a =
[[593 375 621 583 244 787 401 599 438 497 509 601 820 653 797]
 [518 368 642 592 359 723 426 603 505 555 583 531 759 528 707]
 [537 433 614 581 419 673 469 589 519 553 571 545 696 546 663]
 [532 364 640 591 330 741 417 603 490 543 568 545 777 552 729]
 [588 454 593 572 364 699 466 582 482 517 522 592 718 628 708]
 [554 413 616 582 363 710 447 592 493 535 551 563 737 580 706]
 [708 601 508 538 371 658 534 545 442 451 416 698 648 803 710]
 [638 595 528 546 479 598 556 549 504 505 486 632 590 686 626]
 [615 526 559 559 420 649 511 565 492 510 502 614 654 660 668]
 [677 692 482 528 550 532 617 527 515 494 457 663 507 732 575]
 [614 419 599 574 271 761 428 588 440 489 492 619 785 680 779]
 [544 513 582 569 520 595 529 571 552 563 571 548 604 543 589]
 [508 318 664 601 304 768 390 615 489 553 587 525 812 521 747]
 [435 387 656 599 524 625 474 603 592 624 667 452 658 383 579]]
a[-14, 0] -> 593
a[5, -11] -> 363
a[-5, -9] -> 617
a[-14, -13] -> 621
a[-3, 4] -> 520
a[4, 6] -> 466
a[-8, 1] -> 601
a[:, -3] -> [820, 759, 696, 777, 718, 737, 648, 590, 654, 507, 785, 604, 812, 658]
a[-10] -> [588, 454, 593, 572, 364, 699, 466, 582, 482, 517, 522, 592, 718, 628, 708]
a[13] -> [435, 387, 656, 599, 524, 625, 474, 603, 592, 624, 667, 452, 658, 383, 579]
a[-9] -> [554, 413, 616, 582, 363, 710, 447, 592, 493, 535, 551, 563, 737, 580, 706]
a[-5, 5] -> 532
a[-4, -5] -> 492
a[-7, -13] -> 528
a[4, 13] -> 628
a[3] -> [532, 364, 640, 591, 330, 741, 417, 603, 490, 543, 568, 545, 777, 552, 729]
a[:, -8] -> [599, 603, 589, 603, 582, 592, 545, 549, 565, 527, 588, 571, 615, 603]
a[11, -5] -> 571
a[6, 7] -> 545
a[-2, -6] -> 553
a[:, -14] -> [375, 368, 433, 364, 454, 413, 601, 595, 526, 692, 419, 513, 318, 387]
a[5, 9] -> 535
a[:, -4] -> [601, 531, 545, 545, 592, 563, 698, 632, 614, 663, 619, 548, 525, 452]
a[7] -> [638, 595, 528, 546, 479, 598, 556, 549, 504, 505, 486, 632, 590, 686, 626]
a[-1, -14] -> 387
a[:, 2] -> [621, 642, 614, 640, 593, 616, 508, 528, 559, 482, 599, 582, 664, 656]
a[:, -6] -> [497, 555, 553, 543, 517, 535, 451, 505, 510, 494, 489, 563, 553, 624]
a[-9, 8] -> 493
a[-3, -14] -> 513
a[7, -5] -> 486
a[2, -2] -> 546
a[:, -2] -> [653, 528, 546, 552, 628, 580, 803, 686, 660, 732, 680, 543, 521, 383]
a[-3, -2] -> 543
a[-9, -13] -> 616
a[-2, 6] -> 390
a[12] -> [508, 318, 664, 601, 304, 768, 390, 615, 489, 553, 587, 525, 812, 521, 747]

m = ((-6, 18, 0, -13, 19, -6, -3, -1, 0, -23, 4), (-3, 1, -5, 11, -11, -4, 2, 11, 2, 6, 10), (-9, -5, 2, 4, 15, -2, -3, -15, 2, -1, -3), (4, 14, -3, 8, 10, 3, 12, -1, -6, 15, 1), (-17, -12, -7, 10, -11, 13, -11, 1, -8, -6, 0), (5, -9, -12, -4, -1, 8, -10, -1, 3, 12, 3), (-10, 4, -3, -3, -2, -19, 11, -5, -14, -3, 14), (-6, -15, -9, -6, 4, -4, -2, -9, -11, 9, 10), (-8, 4, -11, 8, 6, 6, -19, 10, 4, -2, 7), (4, -5, 10, 32, 9, 15, 20, -19, -16, 1, -7), (-7, -4, 0, 3, -4, -5, -7, -2, 4, 10, -6), (-9, -6, 0, 1, 7, 0, -2, -2, 4, 1, 5), (-24, -10, -15, -15, 9, -14, 7, -3, 2, -2, -11), (-15, 25, 4, -16, 7, 3, 0, 11, -4, 4, 3), (11, -7, -21, 4, 18, -2, -3, -6, 25, -3, 3))
m[0,0]: -6
m[14,8]: 25
m[14,3]: 4
m[13,8]: -4
m[5,1]: -9
m[10,8]: 4
m[11,3]: 1
m[:, 4]: [19, -11, 15, 10, -11, -1, -2, 4, 6, 9, -4, 7, 9, 7, 18]
m[7,4]: 4
m[9,10]: -7
m[:, 8]: [0, 2, 2, -6, -8, 3, -14, -11, 4, -16, 4, 4, 2, -4, 25]
m[0,1]: 18
m[13]: [-15, 25, 4, -16, 7, 3, 0, 11, -4, 4, 3]
m[14]: [11, -7, -21, 4, 18, -2, -3, -6, 25, -3, 3]
m[5,8]: 3
m[7,0]: -6
m[2,2]: 2
m[:, 9]: [-23, 6, -1, 15, -6, 12, -3, 9, -2, 1, 10, 1, -2, 4, -3]
m[4]: [-17, -12, -7, 10, -11, 13, -11, 1, -8, -6, 0]
m[9,2]: 10
m[10,9]: 10
m[6]: [-10, 4, -3, -3, -2, -19, 11, -5, -14, -3, 14]
m[4,6]: -11
m[6,10]: 14
m[5]: [5, -9, -12, -4, -1, 8, -10, -1, 3, 12, 3]
m[:, 3]: [-13, 11, 4, 8, 10, -4, -3, -6, 8, 32, 3, 1, -15, -16, 4]
m[0]: [-6, 18, 0, -13, 19, -6, -3, -1, 0, -23, 4]
m[6,7]: -5
m[13,10]: 3
m[10,2]: 0
m[2,4]: 15
m[13,1]: 25
m[10,1]: -4
m[6,8]: -14
m[5,0]: 5
m[4,5]: 13
m[4,4]: -11
m[0,9]: -23

B = [[5, 4, 4, 2, 6], [6, 5, 3, 3, 5], [7, 1, 5, 4, 8], [7, 4, 6, 6, 6], [6, 4, 7, 4, 7], [8, 4, 6, 6, 6], [8, 6, 4, 7, 3], [7, 5, 4, 5, 5]]
B[0, 0] -> 5
B[4, 3] -> 4
B[5, 2] -> 6
B[3, 0] -> 7
B[0, 1] -> 4
B[:, 3] -> [2, 3, 4, 6, 4, 6, 7, 5]
B[6] -> [8, 6, 4, 7, 3]
B[5, 1] -> 4
B[:, 1] -> [4, 5, 1, 4, 4, 4, 6, 5]
B[7, 0] -> 7
B[1, 4] -> 5
B[:, 4] -> [6, 5, 8, 6, 7, 6, 3, 5]
B[3, 2] -> 6
B[5] -> [8, 4, 6, 6, 6]
B[4, 0] -> 6
B[2, 1] -> 1
B[6, 3] -> 7
B[4, 4] -> 7

data = [[29, -13, -7, 26, -11, -6, 29, -11, 27, 22, -13, -14, -15, -15, -15, -13], [2, -12, 6, 1, 9, -13, 2, 11, 2, 0, -12, 11, -12, -13, -13, -1]]
data[0][-16]	29
data[-2][-7]	22
data[-2][-8]	27
data[-2][-5]	-14
data[0][-12]	-11
data[-1][0]	2
data[1][13]	-13
data[-1][12]	-12
data[1]	[2, -12, 6, 1, 9, -13, 2, 11, 2, 0, -12, 11, -12, -13, -13, -1]
data[-2][-10]	29
data[0][14]	-15
data[-2]	[29, -13, -7, 26, -11, -6, 29, -11, 27, 22, -13, -14, -15, -15, -15, -13]
data[1][-10]	2

arr =
[[534 576 721 440 462 416 616 652]
 [495 488 333 550 514 510 476 475]
 [348 450 640 435 506 619 970 585]
 [470 526 430 567 598 465 528 606]
 [429 369 604 476 527 507 355 430]
 [488 588 326 487 460 626 615 606]
 [586 572 608 454 475 500 538 675]
 [586 654 649 304 465 544 521 548]
 [611 370 438 497 458 507 664 597]
 [385 295 640 505 613 393 785 568]
 [641 508 567 581 564 617 477 541]
 [462 513 641 385 440 522 549 545]
 [668 537 240 470 496 610 740 444]]
Rows and columns are counted from 0.
row 0 col 0 = 534
row 11 col 3 = 385
row 10 col 6 = 477
row 7 col 7 = 548
row 9 col 7 = 568
row 2 col 3 = 435
row 9 col 1 = 295
row 12 col 0 = 668
row 10 col 4 = 564
row 3 col 0 = 470
row 9 col 3 = 505
row 7 col 0 = 586
row 12 col 6 = 740
row 4 col 2 = 604
row 4 col 4 = 527
row 8 col 7 = 597
row 6 col 1 = 572
row 11 col 2 = 641
row 2 col 2 = 640
row 3 col 4 = 598
row 8 col 5 = 507
row 5 col 6 = 615
row 12 col 1 = 537
row 7 col 2 = 649
row 1 col 7 = 475
row 6 col 4 = 475
row 5 col 3 = 487
row 4 col 7 = 430
row 5 col 5 = 626
row 3 col 6 = 528
row 9 col 6 = 785
row 4 col 1 = 369

grid =
[ 190.35 -190.83 -177.26  -73.24  208.01  169.53  -71.51  192.02  215.41
  -73.87]
grid[0]	190.35
grid[7]	192.02
grid[4]	208.01
grid[8]	215.41
grid[6]	-71.51
grid[3]	-73.24

X =
[[  8  16 -28   5 -22   4   4 -23  22  10]
 [-10   2 -11   2  15  -5  -6 -22  31   6]]
X[0][0]	8
X[0][4]	-22
X[1][9]	6
X[:, 8]	[22, 31]
X[0][6]	4
X[1][7]	-22
X[1][1]	2
